[ 1.78 -0.96 -1.01  2.22 -0.80 -1.61  3.17] -> k_945
[-0.48  0.20  0.34 -0.39  0.20  3.06  1.51] -> k_316
[ 0.59  3.13  3.37  2.41  0.94  1.33 -2.94] -> k_349
[ 2.40  4.02  3.99  2.16  2.90  0.08 -1.79] -> k_255
[-1.28  2.71  2.72 -2.80  3.13  6.03 -0.64] -> k_767
[ 8.26  5.49  4.51  6.68  3.81 -7.01 -1.48] -> k_557
[-1.28  2.71  2.72 -2.80  3.13  6.03 -1.21] -> k_637
find: [2.40 4.02 3.99 2.16 2.90 0.08] | k_255
find: [-0.80 -1.61  3.17] | k_945
common k_637 k_349:  | [3.13]

[-3.04 -2.12 -6.25  1.29 -6.26 -4.88 -5.24 -3.29 -4.93 -0.29] = k_782
[-0.29 -3.04 -4.91 -5.24 -9.04 -7.02 -6.25 -7.01 -4.17  9.00] = k_958
[-3.19 -2.12 -6.25 -5.53 -3.04 -4.88 -5.24 -3.29 -4.93 -0.29] = k_384
step +1: [-3.04 -2.12 -6.25  1.29] | [-3.03 -2.11 -6.24  1.30]
step -1: [-7.02] | [-7.03]
find: [ 1.29 -6.26 -4.88 -5.24] | k_782
find: [-3.19 -2.12 -6.25 -5.53 -3.04 -4.88 -5.24 -3.29 -4.93 -0.29] | k_384
find: [-3.04 -2.12 -6.25  1.29 -6.26 -4.88 -5.24 -3.29 -4.93 -0.29] | k_782

[-1.12 -1.28  2.23 -0.08 -0.33 -1.45 -0.59  2.16 -0.75 -1.05 -1.52 -0.87
  1.03  0.69  2.80  0.82  0.35 -0.89  0.32 -2.00  0.93 -1.51] = k_578
[-1.50 -1.03  3.51  0.19  0.25 -0.67 -0.24  3.28  2.14  0.56 -0.99  0.64
  0.06 -1.31  3.53 -0.38  2.36 -1.40 -1.23 -4.35  0.30 -0.78] = k_109
[ 4.83 -3.71  1.71 -1.96 -0.44  0.07  0.87  2.59 -1.89  1.29 -2.77 -1.73
 -0.33  5.38  3.87  0.31  2.17  0.49  1.96  5.95  0.92 -0.96] = k_955
[-2.54 -2.02 -2.10 -1.97 -1.48  0.48 -1.77 -1.83  1.55 -2.36  3.31 -1.27
  1.65  1.39 -0.50  1.63  1.13  0.99  0.57  0.23 -0.97 -1.03] = k_417
[-1.28 -1.27  2.77  0.32  0.22 -0.87  0.13  2.57  0.77 -0.05 -1.41  0.18
  0.66 -0.31  3.30  0.32  1.36 -1.14 -0.29 -3.24  0.67 -1.26] = k_12
[ 3.76 -2.19  1.35 -1.28 -0.58 -0.63  0.44  1.30 -1.32 -0.09 -1.43 -0.49
 -0.39  3.65  1.85  0.36  2.47 -0.25  1.17  3.94  0.27  2.73] = k_869
[ 1.24  0.25  0.72 -0.52 -0.92 -1.55 -0.37 -1.32  0.25 -2.49  0.65  1.38
 -0.12  1.08 -1.03  0.24  3.57 -1.23  0.47  0.49  0.13 -0.13] = k_464
[ 0.79  1.04  0.41  0.01 -1.09 -1.24 -0.71 -1.70  0.70 -3.28  1.75  1.73
 -0.37  0.11 -1.87  0.58  3.84 -1.73  0.55 -0.67  0.00 -0.09] = k_309
[-2.15 -0.25  5.33  0.71  1.31  0.84  1.26  4.62  5.48  3.22 -0.74  2.73
 -0.99 -3.30  4.79 -1.31  5.26 -2.06 -3.30 -6.99 -0.09  0.71] = k_35
[-1.64 -0.52 -1.14 -1.69 -1.33  0.53 -0.18 -1.07  1.93 -2.58  2.11 -0.42
  1.31  0.43 -0.75  0.81  1.20 -0.38  1.08 -0.08 -1.80 -0.97] = k_800
[ 2.26 -0.65  1.03 -0.70 -0.65 -0.93 -0.05 -0.11 -0.43 -1.33 -0.08  0.73
 -0.35  2.74  0.09  0.43  3.06 -1.05  1.05  1.88  0.10 -0.35] = k_791
[-0.37 -1.87  1.00 -0.23 -0.66 -2.13 -1.13  1.36 -2.26 -2.02 -1.64 -1.88
  1.75  1.59  2.29  1.26 -1.14 -0.52  1.19 -0.98  1.11 -2.36] = k_158
common k_869 k_578:  | [-1.28]
step -1: [-0.09] | [-0.10]

[ 3.81 -0.30  0.88  5.23] = k_611
[ 3.20 -1.26  4.27  4.30] = k_353
[ 5.13  2.81  1.13 -3.94] = k_487
[ 3.98 -0.51  1.16  5.63] = k_587
[ 1.77  5.96  3.67 -1.32] = k_121
[ 3.60 -1.05  3.31  4.97] = k_278
[ 5.64  1.35  0.63 -4.11] = k_669
[ 1.59  5.96  3.90 -1.29] = k_440
[-1.28  4.27  6.89  0.28] = k_657
[ 4.80  0.57  0.25 -3.59] = k_870
step -1: [4.27] | [4.26]
step -1: [-0.30  0.88] | [-0.31  0.87]
step -1: [5.64] | [5.63]
find: [-1.26  4.27] | k_353
step -1: [4.27] | [4.26]

[-1.92  0.64  1.39  0.76 -0.25  0.00  2.32  0.61  0.77  0.57 -2.81  0.26
  1.55] -> k_832
[-1.97  0.73  1.37  0.88 -0.55 -0.24  2.68  0.18  0.96 -0.31 -3.01  0.23
  1.18] -> k_670
[-0.63 -4.26 -2.85  4.36 -4.77 -2.75  5.30 -8.67  3.68  0.31 -0.58 -1.17
 -9.19] -> k_822
[-2.04  0.34  1.41 -0.02  0.33  0.29  1.00  1.32  0.17  0.47 -1.97  0.30
  2.18] -> k_841
[ 4.10 -1.20 -2.99 -1.28  0.56  0.04 -4.56 -1.49 -1.60  0.05  5.41 -0.46
 -3.16] -> k_897
[ 2.83  0.46 -1.60  1.70 -1.94 -1.21  1.72 -3.98  1.39  0.77  0.56 -0.64
 -4.26] -> k_420
[-1.19 -2.10  1.41  2.57  0.45  1.36  2.16  1.89 -3.88 -1.45  3.89 -0.62
 -4.45] -> k_921
[ 4.32 -0.77 -2.86 -0.34 -0.32 -0.41 -3.00 -2.63 -0.68 -0.04  4.59 -0.62
 -4.03] -> k_218
[ 4.43 -0.72 -2.85  0.06 -0.86 -0.52 -2.00 -3.15 -0.23  0.27  3.90 -0.61
 -4.61] -> k_536
[-2.05  0.27  1.11  0.08  0.34  0.16  0.99  1.39  0.16 -1.40 -2.01  0.28
  1.99] -> k_860
[ 2.57  0.45 -1.45  1.89 -2.10 -1.19  2.16 -3.88  1.41  1.36  0.07 -0.59
 -4.14] -> k_528
[-0.04 -1.75 -0.66 -3.48  3.10  1.64 -6.54  3.91 -3.26 -0.33  4.44  0.22
  2.85] -> k_302
find: [ 2.57  0.45 -1.45  1.89 -2.10 -1.19  2.16 -3.88  1.41  1.36] | k_528
find: [-0.64 -4.26] | k_420
find: [ 2.32  0.61  0.77  0.57 -2.81] | k_832

[ 4.50 -4.38  3.64  6.45  2.81 -0.95] : k_312
[-5.87 -3.97  1.87 -3.26  3.74 -0.89] : k_115
[-5.87 -3.97  1.87 -3.26 -3.97  0.92] : k_983
[-3.69 -1.54  4.67  8.29 -2.31 -2.36] : k_28
[-4.50 -0.44 -6.50  1.26  3.74  1.21] : k_573
[ 2.18 -0.35 -3.98  0.54  5.09 -0.85] : k_74
[-5.87 -3.97  1.87 -3.26  3.74  1.86] : k_654
[ 1.21  1.94 -4.36  3.09  3.74  1.86] : k_291
common k_115 k_291:  | [3.74]
step -1: [ 1.87 -3.26] | [ 1.86 -3.27]
step -1: [-3.97] | [-3.98]
step -1: [-3.97  1.87 -3.26  3.74] | [-3.98  1.86 -3.27  3.73]
find: [-5.87 -3.97  1.87 -3.26  3.74  1.86] | k_654
step -1: [1.94] | [1.93]
common k_115 k_573:  | [3.74]

[-8.84 -4.53  2.54 -0.96  0.14  5.11 -2.60 -6.96  0.12  5.73 -0.58 -4.81
 -1.98  0.87  2.99  2.00 -1.90 -1.28  6.74  4.79 -2.49 -0.59  6.69  3.34
 -2.69 -2.51 -5.21 -2.01  4.76  0.41 -0.47  2.37 -1.87 -3.50 -2.20  4.39
  0.83  2.99  3.49 -0.57 -2.55] -> k_533
[-1.03  0.16  5.33 -1.98 -9.03  0.11  5.38 -0.77 -6.57 -2.35  1.08  3.90
  1.60 -1.54 -1.27  5.05  4.13 -2.94 -0.65  7.38  2.88 -0.53 -2.56 -3.57
 -1.93  3.96  0.44 -0.53  2.80 -1.43  2.70 -1.61 -3.56  1.29  4.19  0.77
  3.24  3.27 -0.68 -2.40 -0.42] -> k_615
[-1.03  0.16  5.33 -1.98 -9.03  0.11  5.38 -0.77 -6.57 -2.35  1.08  3.90
  1.60 -1.54 -1.27  5.05  4.13 -2.94 -0.65  7.38  2.88 -2.20 -2.56 -3.57
 -1.93  3.96  0.44 -0.53 -0.52 -1.43 -3.91  1.33  4.10  0.73  3.39  3.17
 -0.64 -2.63 -0.48  4.75  5.85] -> k_56
find: [-1.03  0.16  5.33 -1.98 -9.03  0.11  5.38 -0.77 -6.57 -2.35  1.08  3.90
  1.60 -1.54 -1.27  5.05  4.13 -2.94 -0.65  7.38  2.88 -2.20 -2.56 -3.57
 -1.93  3.96  0.44 -0.53 -0.52 -1.43 -3.91  1.33  4.10  0.73  3.39  3.17
 -0.64 -2.63 -0.48  4.75  5.85] | k_56
common k_615 k_533:  | [-1.98]
find: [-2.01  4.76  0.41] | k_533
common k_533 k_615:  | [-1.98]
step -1: [-2.69 -2.51 -5.21] | [-2.70 -2.52 -5.22]

[ 1.70  6.07  5.10  4.42  6.99 -5.56  3.96 -2.63  2.01  7.13  1.90]  k_332
[ 6.37 -0.78 -6.15  4.42  6.99 -7.50 -1.30 -1.89 -4.79 -5.14 -0.91]  k_444
[ 7.55 -0.54 -5.40 -0.13  5.06 -5.40 -4.29 -5.39  4.10  1.30 -2.06]  k_716
[ 1.70  6.07  5.10  7.06  3.60 -5.56  3.96 -2.63  2.01  4.46 -5.16]  k_886
[-6.62 -0.54  4.28 -0.13  5.06  7.14 -4.29 -4.26  4.10  1.30 -2.06]  k_455
[-7.47 -1.30 -6.27 -4.16 -2.01  5.36 -4.26  4.10 -4.29 -7.37  4.52]  k_610
[ 4.70 -5.99 -5.26 -6.11 -0.77 -4.97 -5.81  1.35 -3.30  7.13  7.43]  k_571
[ 6.37 -0.78 -6.15  4.42  6.99 -7.50  2.90 -4.00 -1.72  7.09 -0.74]  k_594
find: [ 6.37 -0.78 -6.15  4.42  6.99 -7.50  2.90 -4.00 -1.72  7.09 -0.74] | k_594
common k_571 k_332:  | [7.13]
find: [ 6.37 -0.78 -6.15  4.42  6.99 -7.50 -1.30 -1.89 -4.79 -5.14 -0.91] | k_444
step -1: [5.10 4.42 6.99] | [5.09 4.41 6.98]
find: [-4.29 -4.26  4.10] | k_455

[-0.04  0.16  0.30  0.38  0.37  0.31 -2.05  1.70  3.46 -0.52  1.36  0.02
 -0.67 -2.47  1.29 -1.01  0.95 -1.04 -2.66  0.31  2.63  0.97  1.32  0.86
 -2.70  0.43  1.02 -0.67  0.59 -0.54  1.18 -0.10 -0.54  0.16  0.86  1.68
 -0.88 -2.38 -0.49  0.06 -0.03  0.02 -0.97  0.09  0.00 -0.39 -3.69 -0.36
 -0.25  0.62  4.29  0.83  0.01 -0.75  0.41  0.22  0.62  1.27  2.72  0.08
  0.49 -0.80  0.17 -0.30]  k_711
[-0.30  0.32  0.23  0.52  0.48  0.01 -2.18  1.87  2.81 -0.80  0.86  0.32
 -1.22 -2.28  0.85 -1.26  0.81 -1.04 -2.31 -0.76  2.46  0.11  0.58  0.77
 -2.90  0.40  1.83  0.29  0.09 -0.26  1.99 -0.88 -0.20 -0.61  1.10  1.80
 -1.33 -1.57  0.11 -0.01 -0.45 -0.11 -1.84  0.79  0.17  0.10 -4.09 -0.54
 -0.19  0.42  3.30  1.37  0.08 -0.12  0.60  1.05  1.03  1.88  3.11  0.33
  1.40 -0.43 -0.12 -0.29]  k_288
[ 0.40  0.84 -0.22  0.79 -2.10  1.05  0.54  0.79  1.02  2.18 -1.87 -2.16
 -0.22 -0.14  1.02 -0.88  2.92 -0.09 -2.80 -2.63  1.90 -0.12  1.71  0.48
  0.30  0.53 -3.39  1.57  7.05 -0.67 -1.93 -1.39  0.71  0.27  0.31 -1.65
 -0.12  0.65  0.87  0.23  1.06  0.44 -1.22  2.34  0.28 -0.37  0.32  0.84
  0.25  0.62  2.45 -0.32 -2.02 -0.40  1.44  0.25 -0.56  0.48 -1.76 -0.93
 -2.45 -0.64 -2.23 -0.75]  k_659
step -1: [1.70] | [1.69]
step -1: [ 0.52  0.48  0.01 -2.18] | [ 0.51  0.47  0.00 -2.19]
step +1: [0.52] | [0.53]
find: [ 0.40  0.84 -0.22  0.79 -2.10  1.05  0.54  0.79  1.02  2.18 -1.87 -2.16
 -0.22 -0.14  1.02 -0.88  2.92 -0.09 -2.80 -2.63  1.90 -0.12  1.71  0.48
  0.30  0.53 -3.39  1.57  7.05 -0.67 -1.93 -1.39  0.71  0.27  0.31 -1.65
 -0.12  0.65  0.87  0.23  1.06  0.44 -1.22  2.34  0.28 -0.37  0.32  0.84
  0.25  0.62  2.45 -0.32 -2.02 -0.40  1.44  0.25 -0.56  0.48 -1.76 -0.93
 -2.45 -0.64 -2.23 -0.75] | k_659
find: [-0.30  0.32  0.23  0.52  0.48  0.01 -2.18  1.87  2.81 -0.80  0.86  0.32
 -1.22 -2.28  0.85 -1.26  0.81 -1.04 -2.31 -0.76  2.46  0.11  0.58  0.77
 -2.90  0.40  1.83  0.29  0.09 -0.26  1.99 -0.88 -0.20 -0.61  1.10  1.80
 -1.33 -1.57  0.11 -0.01 -0.45 -0.11 -1.84  0.79  0.17  0.10 -4.09 -0.54
 -0.19  0.42  3.30  1.37  0.08 -0.12  0.60  1.05  1.03  1.88  3.11  0.33
  1.40 -0.43 -0.12 -0.29] | k_288

[-1.50 -2.42 -3.93 -3.25 -3.90 -4.31 -3.15 -4.05 -1.86 -2.94 -3.58 -4.87
 -2.28 -2.47  8.45 -1.28 -3.21 -4.65 -0.55 -4.93 -3.94 -3.05] -> k_878
[-2.45 -3.93 -3.25 -3.90 -3.90 -4.31 -3.15 -4.05 -1.86 -2.94 -3.58 -4.87
 -2.28 -2.47 -7.08 -1.04 -2.16 -0.81 -1.12 -3.38 -3.83 -3.86] -> k_653
[-1.50 -2.42 -7.08 -3.25 -3.90 -4.31 -3.15 -4.05 -1.86 -2.94 -3.58 -4.87
 -2.28 -2.47 -7.08 -1.28 -3.21 -4.65 -0.55 -4.93 -3.94 -3.05] -> k_398
find: [-2.45 -3.93 -3.25 -3.90 -3.90 -4.31 -3.15 -4.05 -1.86 -2.94 -3.58 -4.87
 -2.28 -2.47 -7.08 -1.04 -2.16 -0.81 -1.12 -3.38 -3.83 -3.86] | k_653
step -1: [-4.93] | [-4.94]
step -1: [-3.25 -3.90 -4.31 -3.15] | [-3.26 -3.91 -4.32 -3.16]
step -1: [-2.47] | [-2.48]
find: [-2.42 -7.08 -3.25 -3.90] | k_398

[ 0.72  1.00  2.19  0.68  1.15  2.03  2.16  0.98  4.76  1.52  0.30  1.44
 -0.25  1.06  1.17]  k_588
[ 1.53  1.46  4.34  1.48  3.40  4.42  3.98  1.81  3.59  0.10 -1.36  3.98
 -2.04  1.16 -0.51]  k_574
[ 5.32  6.24  0.74  1.91  5.17  0.55  0.20  4.75  0.63 -3.48  3.21  3.55
  0.67 -1.15 -3.47]  k_208
[ 4.00  5.15  4.75  2.44  4.70  3.03 -3.47  4.85  1.27 -3.73 -0.78  3.68
 -1.51 -1.50 -3.47]  k_981
[-0.41 -0.42 -3.93 -3.07 -0.25 -3.55 -3.39 -1.36 -0.77  2.03  7.45 -0.75
  4.28  2.81  2.74]  k_388
step -1: [3.98 1.81 3.59] | [3.97 1.80 3.58]
find: [-0.41 -0.42 -3.93 -3.07 -0.25 -3.55 -3.39 -1.36 -0.77  2.03  7.45 -0.75
  4.28  2.81  2.74] | k_388
common k_388 k_574:  | [-1.36]
find: [ 5.32  6.24  0.74  1.91  5.17  0.55  0.20  4.75  0.63 -3.48  3.21  3.55
  0.67 -1.15 -3.47] | k_208

[-4.48 -0.39 -4.11  0.49  4.69  0.90  3.91 -0.76  1.31  4.02] : k_367
[ 3.83  7.31  1.05 -8.14 -4.50  4.50 -3.77 -4.94 -7.87 -6.22] : k_589
[-0.95  0.11 -0.50 -1.42  0.77 -0.21  0.49 -0.07 -0.70  0.27] : k_581
[-1.51  5.00 -0.50 -8.86  2.90  3.77  0.34 -2.74 -7.48 -0.04] : k_389
[-0.06 -1.09  2.00 -0.37  2.15  1.87  0.43  1.75 -0.41  0.90] : k_927
step -1: [ 3.77  0.34 -2.74 -7.48] | [ 3.76  0.33 -2.75 -7.49]
step -1: [-0.76  1.31] | [-0.77  1.30]
common k_927 k_367:  | [0.90]

[ 1.19  3.04 -3.85  2.94  2.39  0.27 -0.65  0.42  0.35 -1.16 -0.10  0.45
  3.61 -0.35  0.09  0.12  0.80 -1.07]  k_744
[-0.52 -2.71 -2.39  2.94  1.08 -2.11  3.30 -4.78  0.59 -0.60 -2.91  2.30
  1.11  1.67  1.17  3.04  1.81  0.47]  k_387
[ 3.61 -0.35  0.06  0.12  0.80  0.66 -1.44 -6.26  0.59 -2.55  0.61  0.76
  7.76 -0.35  0.45 -0.46  1.81 -1.83]  k_81
[ 0.27  0.38  1.25 -0.31  1.52  0.66 -0.25  1.17 -0.26  0.52  0.61 -0.16
  0.28 -0.35  1.17  0.71 -1.24  0.85]  k_258
[ 1.07 -1.94 -3.85  2.94  2.39  0.27 -0.65 -3.29  0.35 -1.16 -0.10  0.45
  3.61 -0.35  0.09  0.12  0.80 -1.07]  k_519
find: [ 1.19  3.04 -3.85  2.94  2.39  0.27 -0.65  0.42  0.35 -1.16 -0.10  0.45
  3.61 -0.35  0.09  0.12  0.80 -1.07] | k_744
find: [ 1.07 -1.94 -3.85  2.94  2.39  0.27 -0.65 -3.29  0.35 -1.16 -0.10  0.45
  3.61 -0.35  0.09  0.12  0.80 -1.07] | k_519
step +1: [2.94] | [2.95]
find: [1.17 3.04] | k_387

